Below is a small trained network, with its code and all its weights. Each question gives an input and a class and asks what happens when units are switched off, that is, made to give their printed mean instead of their output.

import numpy as np


def w(rows, s, z=0):
    codes = np.array(rows[::2]) - 128.0
    scale = np.full(codes.shape[1], s)
    scale[-1] = z or s
    return codes * scale


def f(y):
    return y / 2 * (1 + np.tanh(0.7978845608 * (y + 0.044715 * y**3)))


def log_softmax(a):
    a = a - a.max(-1, keepdims=True)
    return a - np.log(np.exp(a).sum(-1, keepdims=True))


def net(x, mask):
    res = np.array(x, float).reshape(1, 8) / 4 @ E
    y = f(res @ A[0][:, :-1].T + A[0][:, -1])
    res = res + np.where(mask, y, B[0][:, -1]) @ B[0][:, :-1]
    return log_softmax(res[-1] @ U[:, :-1].T + U[:, -1])


A, B = {}, {}
E = w([
[125,129,136,111,120,133,138,129],'x0',
[119,127,137,110,137,127,141,116],'x1',
[140,124,108,137,127,110,128,142],'x2',
[77,51,119,113,78,68,68,77],'x3',
[109,104,246,219,109,75,211,164],'x4',
[60,229,122,123,111,71,118,155],'x5',
[125,129,134,126,121,141,126,125],'x6',
[136,124,119,117,125,114,139,136],'x7',
],0.012)
A[0] = w([
[130,37,124,125,118,124,101,86,123],'neuron 1',
[142,72,107,97,139,171,107,123,130],'neuron 2',
[156,176,102,76,134,133,84,120,253],'neuron 3',
[151,112,85,70,140,139,78,91,241],'neuron 4',
[245,86,145,138,202,196,169,121,142],'neuron 5',
[65,160,125,123,68,53,81,92,93],'neuron 6',
[130,138,100,150,105,110,104,138,138],'neuron 7',
[121,239,168,164,145,105,179,173,143],'neuron 8',
[174,100,87,99,130,151,83,88,179],'neuron 9',
[127,73,179,168,116,85,157,120,195],'neuron 10',
[153,185,95,127,162,177,122,136,120],'neuron 11',
[120,66,115,108,128,124,102,110,142],'neuron 12',
[146,198,107,91,119,128,95,132,71],'neuron 13',
],0.012,0.0062)
B[0] = w([
[175,141,180,155,80,48,96,71,203],'neuron 1',
[147,186,194,167,116,114,110,127,187],'neuron 2',
[166,170,115,52,226,121,119,76,223],'neuron 3',
[184,225,164,100,157,90,113,110,244],'neuron 4',
[82,17,149,59,141,206,2,190,251],'neuron 5',
[109,91,136,51,207,209,62,250,199],'neuron 6',
[137,135,128,108,136,137,103,125,142],'neuron 7',
[145,226,125,218,93,135,187,184,250],'neuron 8',
[202,251,192,140,116,128,133,117,221],'neuron 9',
[100,59,132,210,52,115,97,160,240],'neuron 10',
[148,113,71,51,169,139,172,135,185],'neuron 11',
[154,146,180,172,90,58,94,94,183],'neuron 12',
[79,133,59,60,176,166,186,131,171],'neuron 13',
],0.0083,0.014)
U = w([
[156,133,105,50,179,175,29,102,235],'0',
[192,254,182,181,62,129,128,105,126],'1',
[42,51,128,155,74,206,88,187,231],'2',
[115,25,149,181,16,91,109,52,10],'3',
[130,189,23,80,190,172,193,80,2],'4',
],0.0078,0.0066)

Each question gives the input, the list of numbers given to net, and the class t.
The units are the neurons (one row each of A and B). Each row of codes is followed by its name. A weight is (code - 128) times the scale printed after its matrix; where a second scale follows, it is the last column's (A, B and U).
mask holds one flag per neuron, in row order. A switched-off neuron (its flag False) gives its mean, the last column of its row in B, instead of its output. The means were averaged over made-up inputs and are rounded, as every weight is.
A unit's drop is (log p(t) with every unit on - log p(t) with that unit switched off) / (log p(t) with every unit on - log p(t) with every unit switched off).
The circuit of an input: a set's keep is (log p(t) with only the set's units on - log p(t) with every unit switched off) / (log p(t) with every unit on - log p(t) with every unit switched off). Starting from the 12 units with the biggest drops (on a tie, the unit counted first), units are removed one at a time, each time the one whose removal leaves the highest keep (on an exact tie, the one counted first), for as long as the keep stays at least 0.8.
units of the circuit, in order: the units of the circuit, biggest drop first
unit that matters most: the unit with the biggest drop
top k neurons: the k neurons with the biggest drops, biggest first
drop when u is switched off: that unit's drop, to one decimal
input [4,3,3,8,2,1,-5,1], class 2: unit that matters most => neuron 6
input [7,4,1,7,1,-5,8,-8], class 3: top 2 neurons => [neuron 8; neuron 10]
input [-7,6,-7,-3,1,-1,-1,8], class 2: units of the circuit, in order => [neuron 4; neuron 9]
input [-3,2,8,0,-8,5,3,8], class 4: units of the circuit, in order => [neuron 5; neuron 13]
input [2,5,5,1,-3,-8,2,-6], class 1: top 3 neurons => [neuron 9; neuron 2; neuron 1]
input [0,8,-8,5,1,3,1,-3], class 2: units of the circuit, in order => [neuron 3; neuron 9]
input [2,-6,3,1,-2,-7,-5,-3], class 1: top 4 neurons => [neuron 9; neuron 2; neuron 6; neuron 1]
input [-5,-4,5,2,8,-8,-1,6], class 3: top 2 neurons => [neuron 1; neuron 6]
input [3,-5,-7,1,-8,-3,3,-7], class 1: top 2 neurons => [neuron 9; neuron 2]
input [-6,1,-7,1,3,-7,8,6], class 3: top 2 neurons => [neuron 1; neuron 6]
input [7,-1,6,-7,0,-3,-1,-8], class 0: top 2 neurons => [neuron 10; neuron 11]
input [5,-4,8,2,0,6,-2,7], class 0: top 2 neurons => [neuron 6; neuron 10]
input [1,-2,-6,5,5,-1,1,2], class 3: top 2 neurons => [neuron 5; neuron 1]
input [7,5,8,-2,5,-8,5,-3], class 2: units of the circuit, in order => [neuron 5]
input [6,5,2,-7,-1,-1,-4,8], class 0: top 2 neurons => [neuron 5; neuron 10]
input [-3,5,-1,1,-5,-3,-1,1], class 1: top 2 neurons => [neuron 9; neuron 6]
input [-3,4,3,2,-1,-6,-4,-1], class 1: drop when neuron 5 is switched off => 0.0
input [-7,8,-5,-1,6,-1,-5,-6], class 2: drop when neuron 4 is switched off => 0.1
input [-3,-8,5,4,4,1,-7,7], class 2: drop when neuron 6 is switched off => 0.3
input [2,4,3,7,6,2,1,-2], class 2: units of the circuit, in order => [neuron 6]
